[[ 200.40  188.75 -227.66  228.33]
 [ 226.99  198.57 -215.85  217.25]
 [ 224.76  201.75 -224.35  221.16]
 [-218.04 -215.45  225.97 -222.11]
 [-222.45 -193.01  225.19 -224.84]
 [ 224.68  197.42 -226.69  234.43]]
The third entry on the main diagonal is -224.35
The bottom-right entry is 234.43
The smallest entry in the first column: -222.45
The entry directly below 224.76: -218.04
The entry just left of -227.66?
Answer: 188.75
The 1st entry on the main diagonal?
Answer: 200.40
The entry directly below -227.66?
Answer: -215.85
The bottom-left entry -> 224.68
The smallest entry in the last row?
Answer: -226.69
The entry just right of 224.76 -> 201.75
The second largest entry -> 228.33
The smallest entry in the first row?
Answer: -227.66
The third largest entry?
Answer: 226.99
The entry directly below 221.16 is -222.11
The entry directly above 225.19?
Answer: 225.97
The third smallest entry?
Answer: -224.84
The entry directly above 221.16: 217.25
The third-last entry, reading row by row?
Answer: 197.42
The entry directly above 197.42?
Answer: -193.01

x =
array([[ 8,  8, 11, 96,  9, 96],
       [96, 95, 93,  9, 94,  8],
       [10, 10, 12, 95, 11, 95]])
Counting starts at 0.
The bottom-left entry is 10
Report the entry at row 0, column 1.
8
Report the entry at row 1, column 0.
96
The bottom-right entry: 95
Report the entry at row 0, column 2.
11

array([[  9, -19,  -4, -18,  -8,  -3,  -4, -16,  -5, -21,  23,  -2, -27,
        -21,  -5, -18],
       [-21,  12,  -6,  10,  -3,  -9,  -6,   7,  -6,  14, -40,  -7,  22,
         12,  -6,   9],
       [ 12, -21,  -4, -20,  -7,  -2,  -3, -18,  -4, -24,  28,  -2, -30,
        -23,  -4, -21],
       [ 12, -22,  -4, -21,  -8,  -2,  -3, -17,  -4, -24,  30,   0, -31,
        -23,  -5, -20],
       [-21,   9,  -6,   9,  -2,  -7,  -7,   6,  -6,  12, -36, -10,  17,
         11,  -5,   8],
       [ 10, -20,  -4, -19,  -8,  -3,  -4, -17,  -5, -23,  26,  -2, -29,
        -21,  -5, -19],
       [ 10, -20,  -4, -19,  -8,  -3,  -4, -17,  -5, -23,  25,  -2, -28,
        -21,  -5, -19],
       [ 10, -20,  -4, -19,  -8,  -3,  -4, -16,  -5, -22,  25,  -2, -28,
        -21,  -5, -18],
       [ 10, -20,  -4, -19,  -8,  -3,  -4, -17,  -5, -23,  26,  -1, -29,
        -22,  -5, -19],
       [ 10, -20,  -4, -19,  -8,  -3,  -4, -16,  -5, -22,  25,  -1, -28,
        -21,  -5, -18],
       [-20,  11,  -6,   9,  -3,  -8,  -6,   6,  -6,  13, -37,  -8,  19,
         11,  -5,   8],
       [  9, -20,  -5, -19,  -9,  -4,  -4, -16,  -5, -22,  23,  -2, -27,
        -21,  -6, -18],
       [ 11, -20,  -4, -19,  -8,  -3,  -4, -16,  -5, -22,  26,  -1, -28,
        -22,  -5, -19]])
The 1st entry in reading order is 9
Give the entry just right of 17.
11
The largest entry is 30
Give the entry just left of the largest entry.
-24
The 3rd entry in reading order is -4
The 2nd largest entry: 28
The smallest entry: -40
Give the third smallest entry.
-36
The entry just right of the smallest entry -> -7

M =
-32.9  13.4   8.5  44.6  11.8  22.2  11.5  30.9 -41.4 -26.5
-34.1  13.3   7.8  45.2  11.1  22.1  11.1  31.0 -43.8 -25.9
 37.1 -15.1 -10.9 -51.3 -12.8 -24.6 -12.9 -34.8  47.9  29.3
 31.6 -13.7  -8.8 -46.2 -11.7 -22.0 -11.0 -30.9  41.0  25.5
 33.9 -14.8  -9.1 -49.0 -12.2 -23.4 -11.6 -31.9  44.2  27.8
 41.0 -16.8 -11.1 -56.4 -14.1 -28.2 -14.9 -37.8  51.9  33.0
 33.2 -13.6  -8.4 -45.4 -11.1 -21.4 -10.8 -31.9  42.0  25.2
The smallest entry in the last row?
A: -45.4
The last entry, reading row by row is 25.2
The third entry, reading row by row?
A: 8.5
The entry directly above -11.0?
A: -12.9
The entry in the bottom-left corner: 33.2
The largest entry in the first column?
A: 41.0
The entry directly above the largest entry?
A: 44.2
The entry directly above -8.8?
A: -10.9
The third entry on the diagonal from the top-right corner?
A: -34.8
The entry just left of the largest entry: -37.8
The top-right entry is -26.5
The 3rd entry from the end, reading row by row: -31.9
The 2nd entry, reading row by row is 13.4
The entry just right of -37.8 is 51.9
The entry just left of the smallest entry?
A: -11.1
The second-last entry, reading row by row is 42.0
The smallest entry in the first row?
A: -41.4
The entry just right of -14.1: -28.2
The entry just right of -12.8: -24.6
The entry directly above 31.6?
A: 37.1
The entry just right of the largest entry?
A: 33.0
The entry just right of 8.5: 44.6
The 4th entry from the end, reading row by row -> -10.8
The top-left entry?
A: -32.9
The entry directly above 31.0 -> 30.9
The entry directly above 25.5 -> 29.3
The smallest entry in the first column -> -34.1
The fifth entry in reading order -> 11.8
The entry directly above -13.6 -> -16.8
The entry just right of 22.1 is 11.1

grid =
array([[ 31.5,  46.5,  36.7, -43.5,  30.7,  34.5, -32.9, -29.7, -30.8,
        -30.7, -38.2, -40.1, -27.4],
       [ 36.2,  19.9,  33.1, -29.7,  31.8,  22.1, -34.5, -43.9, -39.0,
        -41.0, -22.0, -35.7, -48.6],
       [-16.2, -16.6, -21.4,  31.9, -24.7, -18.3,  29.1,  27.1,  21.8,
          8.6,  23.6,  21.5,  14.3],
       [-47.3, -56.6, -34.3,  39.1, -48.8, -46.1,  37.8,  48.8,  45.3,
         48.8,  52.6,  51.5,  52.0],
       [-10.2,  -4.4, -17.2,  13.7, -20.8,  -9.2,  22.5,  -4.1,   6.7,
         15.2,  11.6,  21.0,  25.5],
       [-13.3, -10.3,  -8.8,  23.9, -11.9, -18.9,  16.8,  16.8,  13.7,
         -6.9,  10.3,  25.7,  17.1]])
Find the first entry in reading order.
Answer: 31.5
Find the entry just right of 8.6.
Answer: 23.6
The entry just right of -24.7: -18.3
Find the entry just right of the largest entry.
Answer: 51.5
Find the 2nd entry in reading order.
Answer: 46.5
Find the entry just left of -34.3.
Answer: -56.6
The entry just left of -24.7 is 31.9
The fifth entry in reading order is 30.7
The entry just right of -48.8: -46.1
Find the entry just left of the largest entry.
Answer: 48.8
Find the entry just left of 14.3.
Answer: 21.5
Find the entry just left of the smallest entry.
Answer: -47.3
The entry just left of -11.9 is 23.9
Find the entry just left of 11.6.
Answer: 15.2
Find the entry just right of -16.2.
Answer: -16.6
Find the second largest entry.
Answer: 52.0

Read these off the grid that follows.
1) Which number is the third entry in reading order?
2) Which number is the maximum?
3) Which number is the entry just right of the smallest entry?
4) Which number is the bottom entry of the column that holds the smallest entry?
5) Which number is the third smallest entry?
6) Which number is the smallest entry in the last column?
7) Which number is the top-left entry?
8) Which number is the 5th entry from the end, reading row by row?
 0.6  0.0 12.3 -1.1  8.4  6.1 -0.1  5.0 24.3 10.1  0.0  1.3  7.3  0.0
 1.4 -0.1  0.4 50.4 30.2 10.7 -1.0  6.4 -0.1  0.0 32.7  0.1 -0.1  0.9
26.7 37.9  3.6 16.4 -0.5  2.5  4.7  5.0  0.6 -0.3 17.7  0.1  5.7  9.5
12.2 19.5 21.2  7.4  2.1 -0.9  3.5  9.6 26.9 -0.1 11.9  0.5 10.8 -2.0
16.1 14.6 -3.3 -0.9 -0.5  0.5  0.8  3.8  0.0  4.1 25.4 -0.1 12.6  6.3
 5.6  0.0  2.5  1.4  4.7 -1.4  0.2  7.8  8.6  1.7  3.9  0.0  1.8 -1.2
1) 12.3
2) 50.4
3) -0.9
4) 2.5
5) -1.4
6) -2.0
7) 0.6
8) 1.7
